Below is a small trained network, with its code and all its weights. Each question gives an input and a class and asks what happens when units are switched off, that is, made to give their printed mean instead of their output.

import numpy as np


def w(rows, s, z=0):
    codes = np.array(rows[::2]) - 128.0
    scale = np.full(codes.shape[1], s)
    scale[-1] = z or s
    return codes * scale


def norm(h):
    return h / np.sqrt((h * h).mean(-1, keepdims=True) + 1e-5)


def f(y):
    return np.maximum(y, 0)


def log_softmax(a):
    a = a - a.max(-1, keepdims=True)
    return a - np.log(np.exp(a).sum(-1, keepdims=True))


def net(x, mask):
    res = np.array(x, float).reshape(1, 4) / 4 @ E
    u = 0
    for l in range(3):
        y = f(norm(res) @ A[l][:, :-1].T + A[l][:, -1])
        res = res + np.where(mask[u : u + 6], y, B[l][:, -1]) @ B[l][:, :-1]
        u += 6
    return log_softmax(norm(res)[-1] @ U[:, :-1].T + U[:, -1])


A, B = {}, {}
E = w([
[163,137,70,68,167,131,198,174,137,192],'x0',
[155,118,101,42,180,142,172,229,254,154],'x1',
[182,72,211,107,104,83,238,183,150,107],'x2',
[139,196,180,108,211,218,155,174,174,131],'x3',
],0.0018)
A[0] = w([
[113,105,188,216,156,148,83,90,85,69,30],'L0N0',
[174,86,31,127,77,106,159,117,153,132,29],'L0N1',
[194,129,182,95,123,132,237,171,79,161,101],'L0N2',
[146,112,140,184,177,156,89,101,138,96,50],'L0N3',
[179,129,126,145,110,85,77,166,168,93,2],'L0N4',
[180,169,170,76,219,196,180,250,156,143,175],'L0N5',
],0.0024,0.00075)
B[0] = w([
[177,211,114,139,124,115,88,194,84,159,192],'L0N0',
[57,46,179,120,171,108,119,108,50,205,157],'L0N1',
[96,128,47,73,91,251,110,168,150,116,202],'L0N2',
[148,82,149,101,85,36,92,197,57,99,153],'L0N3',
[102,137,33,41,45,169,160,104,103,96,137],'L0N4',
[80,76,202,129,178,182,199,5,191,156,253],'L0N5',
],0.0025,0.0034)
A[1] = w([
[142,154,125,94,152,161,195,70,132,119,113],'L1N0',
[177,155,205,251,86,86,136,101,111,105,3],'L1N1',
[111,81,82,96,113,180,82,161,104,153,81],'L1N2',
[142,98,98,134,47,89,103,87,103,75,182],'L1N3',
[139,98,154,134,112,133,201,206,204,66,117],'L1N4',
[138,165,76,103,181,166,4,157,198,148,80],'L1N5',
],0.0029,0.00051)
B[1] = w([
[129,96,111,128,88,123,171,109,191,163,223],'L1N0',
[171,243,166,172,156,177,58,163,98,91,226],'L1N1',
[64,128,125,38,114,119,72,164,104,50,186],'L1N2',
[123,169,152,123,198,151,194,157,172,167,254],'L1N3',
[105,188,122,129,128,241,186,83,211,172,251],'L1N4',
[246,205,227,192,43,134,129,141,3,84,233],'L1N5',
],0.0027,0.0021)
A[2] = w([
[51,172,46,106,143,206,57,122,119,152,226],'L2N0',
[101,192,244,126,62,154,105,170,138,47,188],'L2N1',
[202,156,171,113,172,190,230,114,221,140,132],'L2N2',
[222,205,179,164,94,140,46,151,29,95,98],'L2N3',
[154,87,180,132,84,166,253,114,129,104,255],'L2N4',
[123,56,67,89,112,25,112,122,103,206,37],'L2N5',
],0.0026,0.00098)
B[2] = w([
[164,68,189,93,4,96,135,193,127,93,195],'L2N0',
[100,79,39,81,161,90,162,88,85,189,212],'L2N1',
[150,85,218,107,110,236,139,202,211,164,248],'L2N2',
[178,229,141,199,74,51,24,151,146,57,255],'L2N3',
[188,194,168,69,49,180,39,202,155,118,217],'L2N4',
[73,72,36,134,252,81,166,19,147,102,153],'L2N5',
],0.0032,0.0041)
U = w([
[159,122,199,76,104,254,171,192,239,162,185],'0',
[97,120,121,195,244,127,189,95,112,137,5],'1',
[88,52,66,72,150,92,153,108,110,132,114],'2',
[169,218,145,195,79,89,36,134,56,61,198],'3',
],0.0085,0.0026)

Each question gives the input, the list of numbers given to net, and the class t.
The units are the neurons (one row each of A and B). Each row of codes is followed by its name. A weight is (code - 128) times the scale printed after its matrix; where a second scale follows, it is the last column's (A, B and U).
mask holds one flag per neuron, layer by layer. A switched-off neuron (its flag False) gives its mean, the last column of its row in B, instead of its output. The means were averaged over made-up inputs and are rounded, as every weight is.
A unit's drop is (log p(t) with every unit on - log p(t) with that unit switched off) / (log p(t) with every unit on - log p(t) with every unit switched off).
The circuit of an input: a set's keep is (log p(t) with only the set's units on - log p(t) with every unit switched off) / (log p(t) with every unit on - log p(t) with every unit switched off). Starting from the 12 units with the biggest drops (on a tie, the unit counted first), units are removed one at a time, each time the one whose removal leaves the highest keep (on an exact tie, the one counted first), for as long as the keep stays at least 0.8.
units of the circuit, in order: the units of the circuit, biggest drop first
k most important neurons of layer l: the k neurons of layer l with the biggest drops, biggest first
drop when u is switched off: that unit's drop, to one decimal
input [1,4,-6,-4], class 3: units of the circuit, in order => L1N5
input [8,-6,-7,-6], class 2: units of the circuit, in order => L1N5, L2N3
input [8,-2,-7,-7], class 2: units of the circuit, in order => L2N3, L2N5
input [6,-6,2,-6], class 2: units of the circuit, in order => L1N5, L2N5
input [5,-1,-8,5], class 3: units of the circuit, in order => L1N5, L2N3
input [5,-5,5,-6], class 2: 2 most important neurons of layer 2 => L2N3, L2N5
input [-3,7,-4,-7], class 2: 2 most important neurons of layer 0 => L0N1, L0N0
input [-3,-6,6,7], class 3: 2 most important neurons of layer 0 => L0N0, L0N5
input [1,4,-4,-5], class 2: 3 most important neurons of layer 2 => L2N5, L2N3, L2N4
input [6,-1,-2,-8], class 1: 2 most important neurons of layer 2 => L2N5, L2N4
input [-6,3,-3,-1], class 3: drop when L1N0 is switched off => 0.0
input [8,3,2,-8], class 2: drop when L0N1 is switched off => 0.1
input [1,7,-8,-7], class 3: drop when L1N5 is switched off => 1.7
input [-5,7,-4,-7], class 2: drop when L2N3 is switched off => 0.3
input [2,-2,5,-7], class 2: most important neuron of layer 1 => L1N5
